Each row is followed by its class.
[-20   5 -16  -1  -5  26  -4   1   9  -1  -2  -5 -11  12  -4  -6  -6   3
 -19  -2  -4  -1  -9  -4  -3  -8  -7  -1   0 -32   4   2] : pom
[ 48   5   3 -12   5 -17  45  -6   2 -18 -13 -16 -20  -7  54 -10  16 -11
   9 -22 -55  14  24 -21 -10 -28   3   3  16  83   6   4] : Mepe
[ 53 -34  23   8 -23 -19  -3   1  -8   9   7  -2 -12 -17 -15 -22  12   6
 -10   5  65  46  24  -5  -1  18 -23   0  25  -9   0 -26] : zot
[ 23  -4  13 -26  -1 -19 -13  -4 -17  48 -20  14 -19  -7  18  51  22  39
  21   6   0 -16 -24  -6 -24  -7   1  -9  16  -5 -18 -18] : Mepe
[ 10 -12  34 -10 -54 -11  31 -45 -60  26  27  13  12  -5 -38   1  -3 -54
   6   8  26  11  15  38 -12  25  20  56 -23  37  -9  19] : mam
[ -9  11  -9  13  -5  22 -15  14  -1   3  -6  -6   2  14   4  -7  -4   5
   0   8 -10  -3  -1  -8   4 -10  -1  14 -20  -9   1   6] : mumaz
[ 38  10  21 -26  -9 -43 -14  13  -5  39 -30   7  37 -20  -9  23 -23  -4
  49  15   1 -55  19  40  -7 -14  15  22  -9 -23   1  24] : rog
[ 53 -54  27  19 -45 -17  28  -3  39   7  -3 -25   8 -16 -28  12   1 -12
 -26   7  -9  19 -28   5 -14  17  -7  26  20  35 -29 -19] : Filug
[-42  -1 -11  16  -3  -4  -2  -1   8  -3   3 -15   2   9  -8  13  -4  11
 -13  -3  -1  -7  -4 -11   5 -10  20  -9  -9 -26  -4  -3] : Vuz
[-12  13  -3   1 -15  -5  -5   6   3   2 -14 -27  -4  21  -7  -8  -6  17
  -8  14 -22  -9  -9  -3   2  -3   2 -11   6  -8  -9  -1] : rog
[ 10  38   9 -56 -21 -15 -12 -33  24  23  -6  -2  -8   4 -25  23  15 -36
  34  59  -2 -37 -21   6   3 -24  33  27 -17 -37 -17   3] : pom
[-14 -32 -32  15  12  23   6 -11  57 -34  26  -1  12   0  18  16  12  -2
  -7 -18  17  14  -7  26 -18  27 -20  -6  25 -35  17 -44] : Vuz
[ 31 -10   2 -46  15  15 -22 -16  40  -3 -41   9  -6   8  -8 -25  75  37
  26  25  21   0 -13 -26  -1   2   7  19 -43 -28 -17 -17] : Mepe
[-14   7   0  -2 -13   5 -19   2  16   6 -18 -22   3   8 -14  -9  11  20
  -1  14  -6 -15  -9   9  -3   7  -4  -1  -7 -28 -11   2] : rog
[-69 -18  -1  41 -16   7  35 -15 -29 -30  73 -36 -26  16  21 -46  -6 -69
 -31 -20   0   5  40  -8  -9 -35  -2  33 -22   2   8  25] : pom
[ 39  10   6 -21 -17 -14  29   0  10  22  -3  14  24  -6   0  12  -9  -9
  25 -12 -13  13   9  26  -2  14  26  11 -13  23   7  17] : zot
[-23 -11  -8   6   7  10  11  -7  17  -8 -11  -1 -12   4  -9 -13  15   1
 -10   3   6  -8  -9   1  -2 -18  10 -12 -13 -19 -16   5] : nesov
[-12 -20   8 -28  23  13  35  12  42 -24 -24   5  -4  11  43 -16  -8 -26
   7   6 -33 -47  11   0  10 -10 -18  39   2  53  -7   8] : Mepe
[ -2 -21  -4  14  -7 -15  50 -15   1  -8  21 -19   8 -17  16  21   4 -13
   0 -44 -17  35  15   4 -22  22  17   2  -2  39   3  -4] : Vuz
[ 23 -28  -1   2   6 -18  40 -11  27 -33   5 -17  -5 -21 -21  13  27 -18
  -4 -33   0   3   8   2 -11  -8   0  13   0  21  -6 -28] : Vuz
[ 64  -6 -16 -10  19 -29  27  18  35 -35  18  -9  -8 -22 -29 -13  18 -37
  32  -3  18 -19  24  23  -6 -37 -15  33 -14  14  12  -6] : mam
[-29 -14   0  -2  -6   2   4  -8  15   5   9 -11  -2   2   8 -11   4  -2
 -10   5 -17  -4  -7  -8   1 -20   0  13  -8  15 -10  19] : Filug
[-43  14 -19 -15   6  32 -15   4  13   6  -8  -3 -18   4   9  -5  -3   8
  -9   6  -5 -11  -5  -2   7 -19  -4   3  -8 -30  -5  12] : pom
[-11   5   1  -8  -3  -6  -1   7  18   1 -22 -22  -4   7 -12  -4  10  13
   3   3 -24 -22  -2   4  -3  -3   2  -1  -8  -8 -10   4] : rog
[ 32 -17   9 -11  37  -7   3  14  39  -5  -3  20  -8  12 -39 -16  67   2
  29 -20  26  19  12 -22 -46   9 -29  15 -13 -20   7 -12] : mumaz
[ 33 -24  15   1   6 -46  35  28  17  31  29  -1 -25  -6   5  30  27  -1
  36  -7   3   9  11  -6 -35 -15  13   3 -23  19 -14 -12] : zot
[-114  -52   10  -16    9   -2  -19  -44    2  -29   53   -6   -4   25
  -27    1   12  -22   -1  -27    0  -71   36    2  -30  -17   -5   40
  -19  -54   27  -13] : mam
[-10 -18  11  14  -1  17  21 -12  14   3 -27  22   4  21  15 -16  11  -3
  -2  14 -33 -18   4  -2 -35 -19   1  17 -24  -6   0   7] : nesov
[-42 -46  21  22  15  27   5  25  19  21   7  13  -2  33   2  11  23  19
   9 -14  -1   6 -14 -27 -51  41 -15  22 -33  -9 -21 -16] : mumaz
[-43 -26 -21  -6  14 -12   2   6  41 -15  29 -48 -13 -69  33 -30   9 -19
 -10 -29  21  14  50  23  29 -24  -5   6  -2  33   5  59] : Filug
[-76  -4  -3 -15 -34  25  18  36 -78  32  24   1  -6  13  41   5  31  29
 -24   0  28  45  18 -29  12 -17  -1 -39 -20  33  19  53] : Filug
[-19  -8  -2 -10   3  19  -8 -21   9   3 -14 -18  -4  11 -14   5  12 -10
  -1   6  -4 -10   4  -9   1  -7  -9   8 -17 -16  -8   4] : Kir
[-32  16 -20  -9  -1  19  -6  -8  11  16  -5  -8 -17   2  16  -1 -15   3
  -8   3 -24   0   8   5  -4 -17   2   8   1 -23   0  15] : pom
[  5 -10  20 -16  14 -17  17 -31  57  18   0 -23 -24 -34 -40   4  16 -40
  35  40  41 -13 -29  22  21   9  14  44  -2  -3 -92 -17] : Filug
[-18  -5 -29 -32  23 -55  14   6  25  -6  57 -17 -53   7   4 -23  10 -46
  -4  27  17 -41 -10   4  23 -54 -14  31 -13  34   0  39] : Mepe
[-67 -12  43  56 -36 -10   3 -14 -19  -7 -18 -58  18  -8  28 -10 -40   1
 -35  -3  -9  10  45 -50 -16  46 -19  -6  38 -13  15   5] : Vuz
[-37  -2  -8  13  -5   0   4  -7  11   3  -7 -17  -3   1  -3   9  -5  11
 -14   2  -8   4  -2  -7   5  -1  15   3  -8  -7 -14  -3] : Vuz
[ -5 -15   5 -17 -17 -27  22 -15  42  -3  -7 -11  10  -6 -25  33  -3 -21
  -7   5 -20 -23  -1  16  -4   0  15  20   9   6   3  -8] : Vuz
[ -6   4   0  14   7  13   7   0  19 -18 -22 -13 -10  28  36   9 -10 -28
  -7  19 -54 -21  35 -19  -9 -43 -19 -16  25   2  33  -1] : Kir
[  5  32 -18   9 -24   1   1 -17 -45  20  23 -19  -5  -6  15 -26 -15   8
 -21   4  18  64 -26 -13  24   6  -3 -29  24  31 -12  31] : Filug
[ -2  17  17  -1 -29   4  23 -18 -31  32  11  19   9   4  -5  27   1  -7
   5 -18  19  36   2  24  -5  43  28 -32  18  -5   4   4] : zot
[ 63  -2  12  -6   4  11  13  14  28 -13 -52  -6  13 -19 -53  17  34 -26
   9  -7  31  -7  19  16   8 -10 -18  -7   8 -23   0  -2] : Kir
[-26 -26  -6   6 -28  31  21  -5  -5   5 -23   5  14  10   2   0  15  17
 -21   3   5  17   8  12  -4   8  25 -14 -25 -24   5   9] : nesov
[ 52 -21   1 -25 -19 -27  17  -6  30 -11  -2 -17  15  -4 -20  23 -18 -18
  15   6   0 -21 -19  38   8  21  14   1  19   7  -9 -31] : rog
[ 16  -1   3  55 -27  -1  51  36 -83  -7  46   3  -1  46   3 -26 -55 -44
 -28 -16  18  52  13 -11  21 -16   9  -2  24  57  -9   8] : mumaz
[  0 -61  -2  -7  17 -27  11   3  18   5  59  22 -14  -8   7 -17   8 -25
  12 -19  66  21  52  36 -10  -7 -19  23  19 -14  13 -13] : zot
[  4 -31  17  -1  15 -23  21  -4  -2  11  -8   5  -4  16   5  12   9  12
  14 -20   1 -13  19 -13 -31   5  -4  11  14 -21  -3 -21] : Mepe
[  4 -23 -27  14  14   7  11  23  17 -13  44  -5 -33  24   9  -3   7  21
  -4 -18  -4  16 -32 -14   6 -31   9 -11 -15  19 -31 -40] : zot
[ -6  -6 -29 -11 -14  40   5 -25   9  21  -1 -21   5 -12   5  33  21  -9
  18  16  29  27   6  42   7  28   3   6 -22 -36 -12  -6] : Kir
[-19   7 -13  12   5  28  -9  16   1   0  -5  -4   5  13  13  -9  -6   5
   5   0  -5   2   8  -3   7  -3   8   8 -27 -12   3   9] : mumaz
[-23   9  -6   3   5  12 -13  12  -2   6  -2   2   1  26  -9  -4   2   3
   6   5  -7 -12   2 -13  -2 -14   3  13 -21 -22   2   6] : mumaz
[ 42 -12  22  41 -21 -30  39 -10  -1  10   4  -6   7   7 -43  39 -12 -18
 -15 -19 -22 -12 -37   4 -30  -2  -1  -7  33  -9 -15 -25] : Filug
[ 12   6   7 -45 -21 -28 -22 -14  23  27 -20  31   7  56 -46   9   8  14
   0  27 -48 -25 -13  15 -15 -38  33   2  20 -18   6  -4] : rog
[-13  -9  -2   5  -2  29 -10 -12   8   9 -16  -7   2  12  -2  13   1 -14
   1  14   4  -5   7   8   6  -7   1   2  -9 -25  -9   1] : Kir
[-22  65   8  -1  -5  38  36 -20 -35  31 -46 -16 -20  -5 -11  -6   3  -9
  11  22   3  19 -14 -14  17  37  29   1 -52 -12 -46  28] : pom
[-47 -36 -18   6  -1   2 -10  22   2  17  61  13  -3  14  14 -12 -37 -15
   6  13  45  15   9  30   6   7   7  23   0  11 -13  17] : mam
[ 36  44  -3  -1  -1  -4  16   6 -27 -24  -8 -43 -10  -9  -4 -25  25 -11
  18   9  13  10  -4 -48  11   6 -21   4 -37  17   5   7] : mumaz
[ 34  26 -12  -9 -29 -17 -18  -1  11  23  12 -17  11 -22   1  36  -3  16
  13  10  30  19 -32  14  16  40  30 -49  -5 -30  15   3] : zot
[-25   3 -16  12   4  26 -10  19   9 -12  13  -4  -4  23   7 -16   2  -9
  -2   6  -6 -11   2  -1   8 -28  -3  21 -21  -7   1   5] : mumaz
[-35   0  -9   5   8  -6   1  -9  15  -8  -1 -11  -9  -2   3   5  -2  -2
  -9   4  -9 -12   1  -8   6 -18   9   4  -6  -2  -4  -2] : Vuz
[ 24  33 -52  36   3  36   1   4 -42   0  -2  -8 -16   3  26  12 -11  33
  -9  -9  -1  15 -26  40   8  -3 -11 -43   2 -33   1 -30] : rog
[-21 -35  36 -46 -15   8  11 -33  -3 -14  13  31 -19  28 -79  18  36 -34
  -9   4  13 -52 -31   9 -18  -8 -18  46   8  18 -21 -40] : mam
[  6 -42  -9  20 -10  41  12   5 -37  16  13  23   4  44  50  35   4   8
   2  -4 -30  12  -2  -7 -34 -23  -4  -3 -33  12  15 -23] : Kir
[  8   0 -11  20 -18  15 -12  38  21   3 -17 -21 -17  11  37 -17  15  34
 -23  15 -52   7 -11  -9 -14 -27 -13 -13 -14  36   6  14] : rog
[ 43  -5 -24  36   1  -4  37  -9   9 -31   8 -21   5 -26  34 -18   7 -25
   9 -10  11  22  27  20 -10 -11   7 -20  -8 -12  21   1] : nesov
[ 15  23  -6  24 -29  16 -47  13  24 -22 -68 -42  36 -41  13   6 -23  54
 -44  -6  -4   8   0 -24  16  35 -32 -54  46 -36  47   2] : Vuz
